Here is a tiny trained network, its code and every weight. The questions are about switching its units off for an input and a class, where a switched-off unit gives its printed mean instead of its output.

import numpy as np


def w(rows, s, z=0):
    codes = np.array(rows[::2]) - 128.0
    scale = np.full(codes.shape[1], s)
    scale[-1] = z or s
    return codes * scale


def f(y):
    return np.maximum(y, 0)


def log_softmax(a):
    a = a - a.max(-1, keepdims=True)
    return a - np.log(np.exp(a).sum(-1, keepdims=True))


def net(x, mask):
    res = np.array(x, float).reshape(1, 5) / 4 @ E
    y = f(res @ A[0][:, :-1].T + A[0][:, -1])
    res = res + np.where(mask, y, B[0][:, -1]) @ B[0][:, :-1]
    return log_softmax(res[-1] @ U[:, :-1].T + U[:, -1])


A, B = {}, {}
E = w([
[183,121,117,129,63,137,181,95,255,33,112],'x0',
[94,15,120,107,179,132,169,136,122,85,225],'x1',
[200,58,157,132,27,123,79,101,137,203,157],'x2',
[133,46,130,134,106,126,64,169,47,27,39],'x3',
[75,48,126,131,167,127,193,138,193,204,24],'x4',
],0.0066)
A[0] = w([
[174,47,135,121,37,129,76,123,111,248,154,21],'neuron 1',
[83,129,132,129,191,123,92,148,4,238,131,61],'neuron 2',
[115,125,131,123,158,112,110,132,86,168,134,5],'neuron 3',
[89,52,127,132,178,118,169,141,162,220,4,19],'neuron 4',
[145,123,129,127,90,118,158,124,237,48,104,2],'neuron 5',
[156,216,129,131,96,116,72,134,44,66,223,32],'neuron 6',
[97,6,127,128,195,125,157,136,107,110,244,29],'neuron 7',
[65,214,117,118,250,131,171,145,105,74,84,54],'neuron 8',
[146,246,131,138,93,122,88,130,106,192,12,27],'neuron 9',
[104,211,130,120,158,118,168,121,179,248,225,37],'neuron 10',
[118,58,132,124,110,119,72,146,29,64,31,12],'neuron 11',
],0.018,0.0068)
B[0] = w([
[75,135,145,229,110,28,130,135,126,129,171,214],'neuron 1',
[239,112,115,95,15,147,125,109,140,126,166,247],'neuron 2',
[88,154,131,194,54,233,167,138,129,113,119,154],'neuron 3',
[70,129,132,56,198,188,124,111,124,143,237,243],'neuron 4',
[199,122,119,140,21,179,125,124,116,136,148,201],'neuron 5',
[64,117,132,75,178,192,135,114,133,151,223,234],'neuron 6',
[59,144,132,58,95,109,123,147,127,126,5,220],'neuron 7',
[84,127,151,238,96,31,126,133,128,138,167,227],'neuron 8',
[56,128,128,55,89,110,129,149,125,110,3,241],'neuron 9',
[200,125,116,177,239,170,122,139,121,109,69,250],'neuron 10',
[202,141,114,199,241,161,133,135,133,118,63,226],'neuron 11',
],0.022,0.017)
U = w([
[199,140,101,188,222,173,144,157,134,94,91,119],'0',
[58,127,135,69,165,196,146,113,136,152,236,117],'1',
[62,155,127,63,73,115,136,174,128,96,31,120],'2',
[216,121,105,139,2,179,159,118,141,113,169,124],'3',
[91,134,159,228,108,28,144,146,133,128,189,118],'4',
[177,96,115,85,147,72,105,120,137,137,158,252],'5',
[176,125,109,70,149,37,113,77,125,104,156,115],'6',
],0.0062,0.028)

Each question gives the input, the list of numbers given to net, and the class t.
The units are the neurons (one row each of A and B). Each row of codes is followed by its name. A weight is (code - 128) times the scale printed after its matrix; where a second scale follows, it is the last column's (A, B and U).
mask holds one flag per neuron, in row order. A switched-off neuron (its flag False) gives its mean, the last column of its row in B, instead of its output. The means were averaged over made-up inputs and are rounded, as every weight is.
A unit's drop is (log p(t) with every unit on - log p(t) with that unit switched off) / (log p(t) with every unit on - log p(t) with every unit switched off).
most important unit: the unit with the biggest drop
k most important neurons: the k neurons with the biggest drops, biggest first
drop of u: that unit's drop, to one decimal
input [-3,-7,5,4,4], class 2: most important unit : neuron 9
input [-4,-6,-3,4,-1], class 2: 2 most important neurons : (neuron 9; neuron 10)
input [-7,4,7,5,7], class 1: 3 most important neurons : (neuron 4; neuron 8; neuron 5)
input [7,3,5,-5,7], class 1: 3 most important neurons : (neuron 4; neuron 2; neuron 11)
input [6,7,-8,3,-3], class 4: 3 most important neurons : (neuron 8; neuron 9; neuron 2)
input [-7,-6,6,0,2], class 3: 2 most important neurons : (neuron 2; neuron 7)
input [5,0,4,0,5], class 1: 2 most important neurons : (neuron 2; neuron 4)
input [-8,6,-7,2,1], class 3: 2 most important neurons : (neuron 2; neuron 9)
input [6,8,-7,-6,5], class 2: 4 most important neurons : (neuron 7; neuron 1; neuron 11; neuron 2)
input [5,6,-8,-5,-4], class 4: 2 most important neurons : (neuron 8; neuron 9)
input [8,8,-2,-7,-5], class 2: 2 most important neurons : (neuron 7; neuron 2)
input [6,-1,-2,-2,-5], class 3: 2 most important neurons : (neuron 4; neuron 5)
input [-7,3,-2,6,-8], class 1: drop of neuron 5 : 0.2
input [4,6,8,-8,5], class 0: most important unit : neuron 10
input [-8,-6,-2,7,-2], class 3: drop of neuron 7 : 0.1
input [7,0,-1,2,-4], class 3: drop of neuron 4 : 0.2
